Below is a small trained network, with its code and all its weights. Each question gives an input and a target symbol and asks what happens when units are switched off, that is, made to give their printed mean instead of their output.

import numpy as np


def w(rows, s, z=0):
    codes = np.array(rows[::2]) - 128.0
    scale = np.full(codes.shape[1], s)
    scale[-1] = z or s
    return codes * scale


def norm(h):
    return h / np.sqrt((h * h).mean(-1, keepdims=True) + 1e-5)


def f(y):
    return y / 2 * (1 + np.tanh(0.7978845608 * (y + 0.044715 * y**3)))


def softmax(a):
    e = np.exp(a - a.max(-1, keepdims=True))
    return e / e.sum(-1, keepdims=True)


def log_softmax(a):
    a = a - a.max(-1, keepdims=True)
    return a - np.log(np.exp(a).sum(-1, keepdims=True))


def net(x, mask):
    ids = ['αελμπσ'.index(c) for c in x.split()]
    T = len(ids)
    res = E[ids] + P[:T]
    u = 0
    for l in range(2):
        r = norm(res)
        for j in range(2):
            rows = slice(3 * j, 3 * j + 3)
            q, k, v = (r @ M[l][rows].T for M in (Q, K, V))
            z = softmax(np.where(np.tri(T) > 0, q @ k.T / 3**0.5, -1e9)) @ v
            o = O[l][rows]
            res = res + np.where(mask[u + j], z, o[:, -1]) @ o[:, :-1]
        u += 2
        y = f(norm(res) @ A[l][:, :-1].T + A[l][:, -1])
        res = res + np.where(mask[u : u + 4], y, B[l][:, -1]) @ B[l][:, :-1]
        u += 4
    return log_softmax(norm(res)[-1] @ U[:, :-1].T + U[:, -1])


Q, K, V, O, A, B = {}, {}, {}, {}, {}, {}
E = w([
[127,171,191,106,99,138,121,115],'α',
[107,100,166,154,252,77,46,135],'ε',
[143,98,169,113,78,111,146,111],'λ',
[127,150,94,113,91,127,169,59],'μ',
[108,176,134,131,174,116,99,76],'π',
[134,94,93,131,78,69,165,103],'σ',
],0.024)
P = w([
[187,159,122,185,134,124,99,143],'0',
[161,161,146,124,81,137,111,153],'1',
[110,7,104,142,122,231,130,110],'2',
[113,163,161,89,149,139,198,147],'3',
[142,147,155,149,83,142,119,152],'4',
[85,46,117,112,99,33,25,72],'5',
[128,167,144,92,160,130,197,145],'6',
[143,140,149,135,84,147,118,158],'7',
[60,94,113,95,84,32,28,96],'8',
[134,177,146,93,163,125,188,139],'9',
[144,134,147,134,87,150,119,164],'10',
[49,133,113,98,75,20,35,102],'11',
[143,192,157,89,154,125,194,129],'12',
],0.013)
Q[0] = w([
[160,77,39,140,159,50,116,179],'0.h0',
[153,124,53,90,58,164,224,85],'0.h0',
[122,205,74,107,184,129,99,57],'0.h0',
[139,97,113,145,166,209,103,86],'0.h1',
[94,183,146,129,185,185,105,107],'0.h1',
[132,122,89,196,156,140,117,245],'0.h1',
],0.012)
K[0] = w([
[120,56,65,172,152,50,142,149],'0.h0',
[146,132,44,108,79,113,183,79],'0.h0',
[85,225,37,112,201,186,66,3],'0.h0',
[124,89,71,91,188,254,71,79],'0.h1',
[85,217,204,153,232,104,37,77],'0.h1',
[64,95,72,148,151,35,51,228],'0.h1',
],0.0095)
V[0] = w([
[158,203,203,181,101,110,168,109],'0.h0',
[101,126,168,113,155,48,57,81],'0.h0',
[1,175,93,111,143,54,102,104],'0.h0',
[117,139,54,199,157,61,156,152],'0.h1',
[148,107,88,146,112,83,190,144],'0.h1',
[184,103,133,101,50,210,185,108],'0.h1',
],0.0073)
O[0] = w([
[107,119,109,74,165,116,122,183,255],'0.h0',
[44,2,122,109,100,164,146,132,231],'0.h0',
[73,63,155,170,123,119,126,188,193],'0.h0',
[168,116,194,78,142,171,108,129,68],'0.h1',
[104,168,160,110,145,110,114,183,144],'0.h1',
[56,39,151,171,209,182,75,132,233],'0.h1',
],0.0096,0.0038)
A[0] = w([
[152,78,94,109,201,61,134,150,137],'0.n0',
[126,138,129,69,189,92,55,128,3],'0.n1',
[9,116,71,121,122,113,75,152,83],'0.n2',
[149,71,90,253,80,147,115,195,71],'0.n3',
],0.0066,0.0023)
B[0] = w([
[86,255,79,121,149,195,205,120,192],'0.n0',
[128,69,10,179,83,155,166,182,150],'0.n1',
[207,133,156,61,129,99,135,99,254],'0.n2',
[53,169,134,248,107,243,145,148,131],'0.n3',
],0.008,0.0056)
Q[1] = w([
[81,241,135,105,219,102,206,114],'1.h0',
[27,101,92,127,177,181,169,162],'1.h0',
[83,137,15,198,57,48,84,85],'1.h0',
[177,47,109,124,100,112,150,142],'1.h1',
[131,79,139,179,16,129,18,195],'1.h1',
[170,98,19,61,124,132,2,64],'1.h1',
],0.0099)
K[1] = w([
[246,182,30,140,136,88,110,92],'1.h0',
[81,99,57,231,80,92,50,147],'1.h0',
[26,165,60,123,146,73,195,89],'1.h0',
[97,20,104,116,163,117,142,81],'1.h1',
[20,70,242,115,41,140,139,157],'1.h1',
[55,147,174,16,132,183,127,13],'1.h1',
],0.011)
V[1] = w([
[137,141,16,219,90,131,70,121],'1.h0',
[179,123,142,145,71,112,50,102],'1.h0',
[228,183,202,148,105,118,32,157],'1.h0',
[160,49,63,155,34,154,122,140],'1.h1',
[93,199,102,124,45,115,147,121],'1.h1',
[168,191,167,103,79,255,208,53],'1.h1',
],0.0088)
O[1] = w([
[197,81,159,148,121,144,70,118,137],'1.h0',
[80,115,184,255,166,95,143,129,65],'1.h0',
[103,167,193,155,158,186,107,44,2],'1.h0',
[57,117,141,80,37,44,144,84,90],'1.h1',
[18,177,90,159,114,208,141,191,111],'1.h1',
[168,223,174,115,48,121,153,130,60],'1.h1',
],0.0091,0.006)
A[1] = w([
[52,100,81,136,111,144,164,158,1],'1.n0',
[225,185,161,113,126,127,170,86,78],'1.n1',
[202,176,99,81,105,135,121,149,160],'1.n2',
[84,52,213,249,104,115,105,48,61],'1.n3',
],0.012,0.0066)
B[1] = w([
[231,133,170,153,99,154,74,142,176],'1.n0',
[212,80,126,139,214,116,104,156,233],'1.n1',
[90,186,189,156,137,61,116,93,254],'1.n2',
[65,98,219,247,71,58,26,139,192],'1.n3',
],0.013,0.0061)
U = w([
[47,71,168,225,108,73,110,99,112],'α',
[131,2,35,75,172,138,114,97,157],'ε',
[130,177,79,39,75,13,150,120,163],'λ',
[230,162,188,135,206,49,117,105,3],'μ',
[185,158,111,123,74,165,87,228,95],'π',
[41,197,118,137,172,163,172,143,246],'σ',
],0.0084,0.0023)

Each question gives the input, a string of symbols that net reads in full, and the target symbol t.
The units are the heads (3 rows each of Q, K, V and O) and the neurons (one row each of A and B). Each row of codes is followed by its name. A weight is (code - 128) times the scale printed after its matrix; where a second scale follows, it is the last column's (O, A, B and U).
mask holds one flag per unit, layer by layer, with each layer's heads first. A switched-off unit (its flag False) gives its mean, the last column of its rows in O or B, instead of its output. The means were averaged over made-up inputs and are rounded, as every weight is.
A unit's drop is (log p(t) with every unit on - log p(t) with that unit switched off) / (log p(t) with every unit on - log p(t) with every unit switched off).
The circuit of an input: a set's keep is (log p(t) with only the set's units on - log p(t) with every unit switched off) / (log p(t) with every unit on - log p(t) with every unit switched off). Starting from all 12 units, units are removed one at a time, each time the one whose removal leaves the highest keep (on an exact tie, the one counted first), for as long as the keep stays at least 0.8.
units of the circuit, in order: the units of the circuit, biggest drop first
most important unit: the unit with the biggest drop
k most important neurons: the k neurons with the biggest drops, biggest first
top k neurons in layer l: the k neurons of layer l with the biggest drops, biggest first
heads that matter: for each layer, one digit per head in row order, 1 if its drop is at least 0.15 and else 0, layers parted by /
input σ μ π μ α μ λ, target σ: top neuron in layer 0	[0.n0]
input α λ μ λ λ ε π ε μ ε μ π π, target α: 2 most important neurons	[0.n0, 0.n1]
input α λ π, target α: heads that matter	00 / 00
input α σ μ α α μ λ π μ ε μ σ, target ε: units of the circuit, in order	[0.h0, 1.n2, 1.h1]
input σ α μ π λ π μ μ α σ, target σ: units of the circuit, in order	[0.n0, 0.h0, 0.h1, 1.h0]
input λ σ μ, target α: units of the circuit, in order	[0.h1, 1.n3, 1.h1]
input μ σ μ μ μ σ μ μ, target μ: units of the circuit, in order	[1.h1, 0.h0, 0.h1, 1.n1]
input α μ α μ σ λ ε α λ α, target α: heads that matter	11 / 10
input π α μ μ μ μ μ ε ε α, target π: 4 most important neurons	[0.n2, 1.n0, 0.n1, 0.n0]
input ε σ π σ μ μ μ μ π, target ε: 4 most important neurons	[0.n2, 0.n0, 1.n2, 1.n3]
input λ ε σ α ε ε π σ, target π: heads that matter	11 / 00
input ε ε ε μ ε μ π μ α π λ σ λ, target ε: heads that matter	11 / 01
input π λ α α α λ ε μ λ α, target π: top 3 neurons in layer 0	[0.n2, 0.n0, 0.n1]
input α μ ε σ, target α: most important neuron	[0.n0]
input λ μ σ, target α: heads that matter	00 / 00
input π π μ, target α: heads that matter	11 / 00
input π μ μ σ λ ε μ μ μ ε α σ, target ε: heads that matter	10 / 11
input π λ μ μ σ α μ μ π μ σ λ μ, target π: heads that matter	11 / 01
input μ π α α π α, target λ: heads that matter	01 / 10
input μ ε μ μ λ μ μ λ ε λ ε ε σ, target μ: most important unit	0.h0
input π α π μ ε μ μ μ ε σ, target π: 2 most important neurons	[0.n2, 1.n0]
input μ α μ α σ α, target λ: heads that matter	00 / 10
input λ π ε λ λ π σ λ α λ, target λ: heads that matter	11 / 00
input λ μ ε, target α: top 2 neurons in layer 1	[1.n3, 1.n1]
